In the rows, 128 means zero.
Known rows:
klonu: [127 127 157 136 100 140 137 153 127 124  94 153  90 133 133  98 145 115
  66 101 115 139  90  71 143 108 105]
trasim: [177 120 108 134  67  78 148 181 147 160 138 166 124 152 124  98 152  89
  76 119 135 131 107 126 175 102  90]
tobam: [141 132 119 156  75 107 152 153 169 137  96 159  86 123 142  95 133 106
 125 177 154 132 141 132 132  68 128]
bruplir: [133 129 127 158  67 115 153 155 169 139  97 160  87 120 142  97 129 107
 127 174 153 132 141 135 132  69 129]
zafla: [132 128 130 157  66 114 151 156 169 139  98 160  91 121 143  98 130 106
 126 172 149 131 142 134 129  70 127]
stemi: [123  75 112 149  40  98 147 167 142 169  97 159  86 138 101  61 131 108
  82 131 113 132 100  93 134 114 104]
flita: [165 119 114 135  68  78 147 180 148 157 136 165 119 148 126  98 151  93
  79 122 135 132 111 128 169 100  92]
gresto: [135 119 115 124  65  92 122 155 155 144 136 136 132 128 148  70 130 109
 140 159 164 164 113  79 153 120 115]
zodur: [195 122  98 137 102  59 144 148 161 138 101 159  81 154 127  63 152 100
  95 175 120 148  94  92 172  80 126]
floruler: [168 128  99 119  54  88 136 182 159 155 146 146 145 137 142  95 150  90
 109 147 192 153 104 102 179 118  87]
fludon: [183 129 157 121  78  42 122 155 145 144 111 150  88 157 154  73 126  96
 112  93 102 130 133 112 143 114 129]
drodozok: [190 145 160 119  50  44 111 152 152 120 126 138 124 145 146  65  94 106
 130  85 105 137 107 113 162  74 127]
zurir: [178 134 154 115  76  52 126 159 149 138 112 148  89 155 150  68 126 106
 135  85 101 130 135 106 163 101 132]
gaku: [125 127 156 138  95 137 139 145 126 126  94 158  89 134 138  97 149 120
  80  98 115 145  93  76 147 107 110]
fliplen: [123 134 153 123  73 140 126 142 134 124 116 134 130 126 152  93 145 124
 126 122 175 181  96  63 151 128 111]
likotar: [128 128 154 141  57  72 129 139 127 140 127 167  85 140 115  76 155 126
 161 138 139 149 124 127 140 117 127]
futran: [130 143 159 145  42  68 117 138 131 120 134 165 116 132 110  72 150 131
 157 113 138 184  94 127 156  77 119]
skeskaple: [144 112 127 138  80  78 136 157 145 149 112 164  90 140 134  75 143 109
 109 131 111 134 116 111 149 101 117]
vaska: [131 141 161 145  47  55 110 145 134 115 140 165 120 131  85  66 144 124
 163 147 141 176  94 129 141  80 121]
zodre: [119 134 161 132  98  50 108 167 151 123 141 166 111 123  79  63 139 117
 141 152 202 150 134 114 151 125 115]

Facts:
tavebe -Ξ-> suploken; grilatror -Ξ-> pubrin; skastik -Ξ-> trasim
pubrin -Ξ-> deman; stemi -Ξ-> zogresu; mugun -Ξ-> nugrabrer
drodozok -Ξ-> fludon; nidror -Ξ-> grilatror; tibre -Ξ-> zodur
suploken -Ξ-> serik; gaku -Ξ-> roplan; fludon -Ξ-> grestil
gresto -Ξ-> kligo; pastebok -Ξ-> fliplen; zuste -Ξ-> graplon
skeskaple -Ξ-> grero; tebar -Ξ-> brakek; gatak -Ξ-> likotar
mozom -Ξ-> geve; vaska -Ξ-> gatak; faklum -Ξ-> fletrom
gobru -Ξ-> skufun; drostel -Ξ-> grudom; mifli -Ξ-> zogruti
serik -Ξ-> skodre; skodre -Ξ-> guba; bolastek -Ξ-> vube
floruler -Ξ-> brudu; gira -Ξ-> mozom; skitrem -Ξ-> mugun
bustok -Ξ-> zodre; skitraskin -Ξ-> tebar; fliplen -Ξ-> gaku
vusam -Ξ-> skagri; grudom -Ξ-> revok; dofako -Ξ-> tobam
klonu -Ξ-> pifluk; skagri -Ξ-> floruler; zurir -Ξ-> brugras
munak -Ξ-> lekloko; brudu -Ξ-> skastik; zodre -Ξ-> grekle
brugras -Ξ-> drodozok; zosim -Ξ-> futran; grestil -Ξ-> faklum
skufun -Ξ-> terebrak; nugrabrer -Ξ-> zurir; geve -Ξ-> dofako
drupem -Ξ-> tavebe; futran -Ξ-> koplisten; zafla -Ξ-> sisubo
pagam -Ξ-> vaska; graplon -Ξ-> lasastu; sebrus -Ξ-> vusam
zogresu -Ξ-> zugren; pifluk -Ξ-> drostel; tobam -Ξ-> bruplir
vuplas -Ξ-> mifli; terebrak -Ξ-> nidror; grekle -Ξ-> pagam
zodur -Ξ-> munak; deman -Ξ-> kligrem; kligrem -Ξ-> kebor
bruplir -Ξ-> zafla; zogruti -Ξ-> skitraskin; trasim -Ξ-> gakel
roplan -Ξ-> klonu; gakel -Ξ-> flita; vube -Ξ-> stemi
likotar -Ξ-> zosim; fletrom -Ξ-> vuplas; lekloko -Ξ-> gira
koplisten -Ξ-> zuste; guba -Ξ-> bustok; lasastu -Ξ-> pastebok
kebor -Ξ-> drupem; tavebe -Ω-> 789; grilatror -Ω-> 579
skastik -Ω-> 789; pubrin -Ω-> 917; stemi -Ω-> 579
mugun -Ω-> 579; drodozok -Ω-> 789; nidror -Ω-> 579
grero -Ω-> 917; tibre -Ω-> 579; suploken -Ω-> 789
kevebran -Ω-> 527; zugren -Ω-> 579; gaku -Ω-> 579
fludon -Ω-> 579; sisubo -Ω-> 789; gresto -Ω-> 917
pastebok -Ω-> 579; zuste -Ω-> 917; skeskaple -Ω-> 579
kligo -Ω-> 789; tebar -Ω-> 579; gatak -Ω-> 579
mozom -Ω-> 917; vaska -Ω-> 789; faklum -Ω-> 579
tisken -Ω-> 579; gobru -Ω-> 579; drostel -Ω-> 917
mifli -Ω-> 917; serik -Ω-> 579; skodre -Ω-> 579
bolastek -Ω-> 917; floruler -Ω-> 917; gira -Ω-> 527
skitrem -Ω-> 917; bustok -Ω-> 789; skitraskin -Ω-> 579
fliplen -Ω-> 917; vusam -Ω-> 917; grudom -Ω-> 579
dofako -Ω-> 789; klonu -Ω-> 579; skagri -Ω-> 579
zurir -Ω-> 579; munak -Ω-> 579; brudu -Ω-> 579
zodre -Ω-> 527; brugras -Ω-> 917; zosim -Ω-> 789
grestil -Ω-> 917; skufun -Ω-> 579; nugrabrer -Ω-> 579
geve -Ω-> 579; drupem -Ω-> 527; futran -Ω-> 789
zafla -Ω-> 579; pagam -Ω-> 527; graplon -Ω-> 527
revok -Ω-> 789; sebrus -Ω-> 579; zogresu -Ω-> 917
pifluk -Ω-> 579; tobam -Ω-> 579; vuplas -Ω-> 527
terebrak -Ω-> 789; flita -Ω-> 579; grekle -Ω-> 917
zodur -Ω-> 579; deman -Ω-> 917; kligrem -Ω-> 917
brakek -Ω-> 917; bruplir -Ω-> 579; motri -Ω-> 789
zogruti -Ω-> 917; trasim -Ω-> 579; sivum -Ω-> 917
roplan -Ω-> 917; gakel -Ω-> 527; vube -Ω-> 527
likotar -Ω-> 579; fletrom -Ω-> 917; lekloko -Ω-> 917
koplisten -Ω-> 917; guba -Ω-> 579; lasastu -Ω-> 917
kebor -Ω-> 579

Rows:
No name comes twice in this set of rows, the named rows included.
[125 130 151 122  96 141 121 159 140 123 107 128 134 126 144  93 123 109
  93 134 165 168  88  62 145 124 102] -> drostel
[124 132 149 125  55 134 129 140 134 130 127 141 128 129 152  89 149 128
 147 126 176 184 104  70 155 127 117] -> lasastu
[162 124 103 120  56  88 133 179 157 155 144 144 144 137 142  90 148  93
 114 151 187 156 106  97 178 119  92] -> vusam
[155 142 124 158  57  83 136 148 172 116 104 149 111 120 122  80 102 109
 128 176 156 160 111 131 143  70 123] -> dofako
[117  91 133 139  40  69 132 162 159 166 107 156 101 122  91  61 106 116
  61 109 195 145 121  82 159 113  88] -> vube
[125 126 149 124  76  79 110 161 142 129 144 150 131 128 104  66 148 111
 164 181 188 163 116  95 133 138 125] -> grekle
[133 122  99 150  67  75 119 140 145 133 138 165 133 123 147  67  93 134
 127 104  95 181 104 126 177  72  93] -> terebrak
[139 127 164 142  86  40 111 145 156 143 123 154 110 128 150  69 106  94
  57 133 186 162 140 110 142 129  78] -> vuplas
[129 140 158 145  83  57 107 172 139 113 140 162 128 126  78  64 114 111
 160 164 124 155  91 125 135  82 115] -> bustok
[185 131  93 124  99  77 135 146 169 132 121 132 101 132 146  62 145  99
 137 182 189 180  97  69 172  81 128] -> lekloko
[126 130 155 138  78 127 142 140 125 131  99 163  89 137 142  97 155 125
 103  99 118 151 102  90 150 110 116] -> pastebok
[120  78 105 131  39 113 133 166 153 168 116 133 125 125 126  61 112 109
 120 159 169 150 100  66 135 130 103] -> zogresu
[119 113 135 136 104  68 110 166 156 128 140 166 126 120 105  64  95 126
 103 126 139 152 139 110 170 111  94] -> drupem
[128 125 153 141  63  69 125 143 128 138 129 167  86 141 106  73 155 124
 159 146 138 144 124 127 137 121 126] -> gatak

The same nodes again, as new rows of numbers:
Known rows:
stemi: [136 150 128  91 101  99 163 111 123  93 134 195 116 129 132 115 133 147
 152 110 126 108 123 110 149 127 189 109 145 125 112 109 134 110 100 104
 152 165  99 154 108  86 143 138 111 186 154 163 151 112]
graplon: [140 128 121  79 124 109 142 141 122 116 103 237  99 147 116 115 114 133
 169 114 117  79 133 129 148 128 173 100 190 129 114 171 149  98  88 112
 136 221  93  94 135  81 150 141  90 196 136 146 170  92]
zafla: [146 172 126  98  96 106 165 110 120  99 126 177 112 133 133 118 133 159
 140 115 132 121 119 126 151 123 205 105 141 130 106 101 137 108 104 103
 153 192  93 165  98  92 141 138 110 184 163 166 150 113]
sisubo: [146 149 144 100  98 115 161 118 124 111 114 171 125 115 149 120 135 148
 143  88 129 113 123 171 148 112 232 129 157 129  90 149 130 107 104  95
 147 181  95 191  97  95 134 137  90 172 158 189 151 108]
gresto: [142 150 129  77 126 114 164 120 105 102 127 191 105 120 149 120 123 161
 145  94 135  98 122 115 148 121 185 122 139 132 102 125 138 102 100  97
 145 158  99 153 113  80 129 128 124 187 154 163 144 109]
roplan: [157 143 103  69 166  95 136 110  89  96 137 220 104 112 192 117  98 122
 145  89 122  93 136 137 148 131 131 137 161 134  97  77 133 109  52  95
 153 141 117 105  94  72 142 124 146 196 149 148 145  87]
gaku: [151 137 102  83 145  81 133 113 110  85 137 232 117 126 177 112 111 108
 156 110 117 106 136 138 149 137 147 115 171 125  95  75 134 117  57 101
 158 160 116  99  95  80 158 138 125 193 149 152 153  89]
pubrin: [139 165 134  70 164 100 181 116 107 102 127 138  98 124 111 116 103 195
 230  94 116 101 131  92 157 124 145 119 138 120 154 160 132 110  96 121
 178 106 110 157 130  83 132 122 158 181 150 118 152 118]
deman: [139 156 135  71 157  98 184 117 115 103 120 143  90 125 132 119 101 188
 229  96 116  96 136  92 157 125 148 110 142 123 150 167 130 108  95 122
 170 115 112 158 133  76 129 126 150 186 151 128 153 122]
flita: [143 159 132  96  95 104 169 105 131  99 136 180 140 119 139 117 134 137
 141 100 140 121 121 139 144 122 244 110 135 132 111 113 136 104 111  91
 160 167  85 170 102  86 145 142  89 175 156 192 151 111]
gakel: [155 107 117  93 108 115 159 117 119 105 127 174 148 128 111 111 127 131
 136  97 131 113 148 136 144 122 214 118 143 133 136 151 147  96 127  93
 138 163  92 151 116  82 143 125 120 178 138 191 143 119]
skitraskin: [144 179 137 102 120 106 155 125 156  99 141 197 129 144 154 102 144 141
 163 111 133 113 102 113 150 135 204 112 144 117 117  67 137 109 118 121
 135 133 112 110 116  82 118 132  91 187 153 153 168  98]
drodozok: [134  75 144  96  91 101 163 157 102  89 120 223  58 111  77 109 143 142
 141  91  99 106 138  58 151 114 139 133 125 127   7 174 133 115  84  70
 135 160 123 129  92  97 139 132 133 183 149 186 145 120]
brugras: [131  87 139  79 111 103 176 148  87  93 131 227  51 107  78 115 133 150
 135  88 116  96 124  42 151 112 127 133 103 141  21 163 138 106  86  62
 148 160 109 131  99  86 139 131 153 191 151 174 136 126]
bolastek: [141 146 123  76 128 112 160 118 104  97 134 194  97 120 139 119 123 158
 148  98 127  93 126 107 147 124 172 123 136 129 110 122 135 104 100 100
 142 162 100 146 116  81 125 123 132 188 154 154 147 109]
munak: [154 164 109 101 109 105 150 114 112  97 126 168  94 140 129 117 130 162
 136 129 122 119 129 108 157 136 160 104 139 126 101  76 137 115 101 109
 143 192 111 139  98  93 129 125 152 191 165 138 148 115]
futran: [114 104 133  74  96 112 138 144 121 104 102 236  89 132  92 120 136 152
 175 109 110  71 130 128 141 121 182 116 180 111 125 176 145 116 100 120
 137 218  91 139 137  94 132 133  74 173 153 118 167  98]
vuplas: [153 154 141 108 133 119 153 144 139 114 133 193 112 156 142  89 145 140
 172 105 120 113 111 100 156 138 174 128 149 123  97  85 141  99 124 120
 115 123 129  69 116  79 110 116 111 196 135 165 168  93]
skastik: [167  47  99  86 110 104 134 133 135  80 130 180 145 110 110 117 125 122
 136 102 114 110 170 134 132 124 192 116 120 119 135 165 140 110 128  87
 119 142 111 167 125  88 118 118 116 170 142 171 144 132]
grudom: [144 165 123  90 113  94 161 104 114  91 140 198 131 122 157 113 131 130
 149 101 131 119 126 128 148 127 186 128 145 129 108  72 133 112  86 100
 165 157 102 146  91  84 154 136 111 180 154 179 148  99]

Rows:
No name comes twice in this set of rows, the named rows included.
[156 170 112 102 101 109 156 114 107  97 124 170  93 140 125 119 130 170
 138 130 123 124 125 114 159 135 166  98 146 128  90  89 137 114  98 107
 146 214 100 153  93 101 132 126 145 191 168 138 147 116] -> tobam
[144 146 122  88 118  96 161 115 118  89 135 185 114 132 126 112 128 151
 174 112 119 112 127  98 151 132 168 110 145 121 121 101 138 114  98 110
 158 153 105 134 109  84 142 131 118 180 155 145 152 111] -> gobru
[157  93  98  87 107  97 149 116 140  78 144 190 150 120 116 116 130 128
 128 112 126 118 151 115 134 133 202 100 120 125 139 129 143 109 130  90
 136 144  97 157 122  82 134 128 103 175 147 172 144 128] -> trasim
[145 160 134  88 112  83 190 118 137  88 116 166 100 136 148 121 114 166
 202 121 123  94 142  82 160 132 178  84 155 116 136 145 122 107 107 125
 152 137 114 171 128  72 151 143 138 197 151 159 157 118] -> kebor
[140 168 136  99 110 104 162 117 147  98 138 191 130 140 157 108 142 143
 148 109 136 117 105 126 148 129 217 111 147 123 109  78 134 108 113 116
 142 148 106 134 109  85 128 138  88 183 156 170 163  98] -> tebar
[145 138 113  90 108  95 153 117 126  82 137 196 117 130 129 113 131 141
 154 114 123 113 136 101 145 132 180 107 135 122 117 110 137 113 106 105
 143 152 106 141 109  85 140 129 123 183 152 161 150 115] -> sebrus
[112 110 133  73  90 113 141 135 110 102 110 228  96 132  85 116 146 154
 189 107 111  76 127 126 139 120 176 132 173 110 140 161 146 121 103 124
 143 209  88 144 131  95 128 128  74 171 154 120 162 100] -> zosim
[112 118 127  74  77 116 149 105  89  91 126 209 107 131  98 112 160 155
 187  97 108  77 133 111 139 123 155 165 162 106 175  99 139 121 105 128
 142 170 100 161 106  92 121 112 107 165 155 130 139  98] -> vaska
[149 179 119 101  99 106 160 115 116  97 122 171 103 137 129 117 131 172
 135 124 124 121 123 117 158 131 188 104 140 130  95  93 136 114 102 104
 150 203  99 162  95  95 135 133 145 190 167 150 148 114] -> bruplir
[145 152 135  98 103 116 172 113 111 117 121 181 132 133 129 111 129 146
 150  98 134 109 125 142 152 119 205 126 153 134 118 135 139  99 111 100
 148 172  94 148 107  84 149 132 108 182 141 193 148 106] -> kevebran
[130 108 140  98 100  97 168 146 121  83 139 231  74 125  81 103 146 138
 137 107 111 117 122  41 151 127 148 115 117 129  24 116 137 114  93  81
 144 146 119 104  97  90 143 137 123 189 151 180 151 118] -> fludon
[122 136 121  62  96 117 159  85  73  82 142 211 102 125 152 116 150 164
 160  96 131  68 129  84 141 122 138 164 142 120 186  59 137 109 103 115
 138 149 103 154 104  77 121 106 142 182 155 150 127 102] -> grekle

The same nodes again, as new rows of numbers:
Known rows:
tobam: [111 133 134 156 124 117 128 115 120 129 104 120 140 127 134 103 115 143
 114 119 152 139 147 142 107 111 130  94]
geve: [106 135 136 162 122 120 126 107 113 127  97 121 144 123 132  99 115 146
 117 119 156 146 153 143 103 110 131  91]
kebor: [131 112 141 136 143 135 131 134 193 135 143  89 141 130 147  96 131 102
  92 135 122 140 130 126 134 127 133  54]
faklum: [ 45 124 111 113 142 124 129 150  97 131 123 144 131 121 130 157 121 121
 107 111 135 150 119 130 121 127 161 111]
gakel: [131 116 128 124 124 136 133 129 104 136 141 170 126 136 124  48 128 129
 172 124 123 112 136 165 135 166 114 125]
gresto: [144 138 126 129 125 144 124 125 114 129 138 112 120 127 112 142 126 134
 143 133 120 124 135 117 129 118 133 140]
munak: [102 131 129 149 129 117 127 117 117 127 107 130 139 126 135  98 123 142
 111 122 150 140 142 134 113 119 133 104]
vuplas: [ 64 135 119 100 144 133 140 144 119 133 145 198 138 113 106 154  93 124
 147 117 127 121 132 137 111 140 145  93]
terebrak: [169 104 137 124 138 144 133 139 141 119 123 142 153 121 141 168 154 156
 130 151 111 133 114 100 120 128  97 132]
lasastu: [197 149 147 138 139 112 116 127 152 128 125 130  95 133 110 165 100 126
 142 128 112 104 118 134 140 145 151 106]
grilatror: [132 115 134 114 148 142 125 144 175 126 128 104 153 133 156 125 155 158
 118 152 137 139 137  98 120 130 111  88]
gaku: [133 136 131 122 128  82 119 135 192 119  97 146 127 141 122 140 140 142
  97 119 145 113 136  88 155 133 130  92]
gobru: [113 125 127 124 133 121 126 131 148 127 122 121 136 131 142 115 136 131
 115 127 143 135 129 128 127 125 130 113]
skufun: [112 122 126 121 142 131 125 137 157 129 124 118 143 132 148 121 147 144
 120 136 141 130 132 120 123 130 124 116]
bustok: [146 115 120 124 111 112 147 107 139 119 133 141 140 119 127 155 137  99
  97 131 121 107 109 113 131  81 118 197]
mifli: [ 84 158 116 117 148 150 129 140 110 119 157 154 138 108  94 186  93 127
 140 123 119 115 133 124 118 108 169 131]
likotar: [142 134 129 112 138 113 125 122 140 128 135 122 118 136 169 148 115 130
 122 135 153 124 106 169 107 118 128 175]
zogresu: [141 140 129 129 126 141 124 124 115 128 137 105 117 128 112 133 130 131
 146 134 116 125 136 124 132 125 131 141]
tisken: [109 146 116 127 114 139 126 142 128 127 138 114 124 128 143 103 127 115
 119 121 146 153 134 133 135 166  99 120]
sisubo: [166 143 120 142 101 157 134 139  81 121 141 132 123 117 131 145 122 118
 130 124 122 157 117 118 133 175  70 136]

Rows:
No name comes twice in this set of rows, the named rows included.
[135 125 127 136 136 143 120 122  99 124 138 128 129 130 114  93 137 133
 162 131 111  97 136 147 135 121 148 166] -> vusam
[107 122 129 132 123 105 139 108 179 130 142 108 133 129 133 100 124  79
  75 117 135 120 127 133 140  93 144 126] -> skodre
[213 128 145 138 136 118 128 126 105 125 128 157 107 122 155 200 100 121
 135 136 116 125  80 175 111 149 118 154] -> futran
[106 134 119 120 120 111 124 136 151 122 113 126 131 134 131 124 142 136
 108 123 147 130 140 107 143 137 117 123] -> grudom
[106 103 123 141 139 129 117 131 105 117 137 150 145 134 149   6 155 128
 147 115 129  95 133 190 149 154 147 163] -> brudu
[154 108 151 127 134 131 145 122 183 152 146 132 132 131 119  88 118  94
 127 135 105 124 133 125 132 130 122  47] -> drupem
[ 76 121 116 113 136 144 126 139  73 140 123 118 115 123 101 176 133 131
 142 124 108 144 122 114 122  99 166 147] -> grestil
[ 97  95 119 121 125 138 125 128  57 151 100  88 101 136 110 161 161 136
 142 130  99 155 123 114 129 103 155 160] -> brugras
[ 75 149 120 120 144 132 129 145 140 117 146 156 143 116 130 147 103 120
 109 115 144 125 126 137 124 137 147 102] -> skitraskin
[157  94 129 151 130 137 126 128  65 110 133 179 147 125 138  66 151 128
 156 123 101  92 114 172 145 154 128 184] -> skastik
[111  81 119 126 120 125 134 138  44 140  92 135 117 124 128 191 159 127
 121 120  97 166  93 118 125 111 137 154] -> drodozok

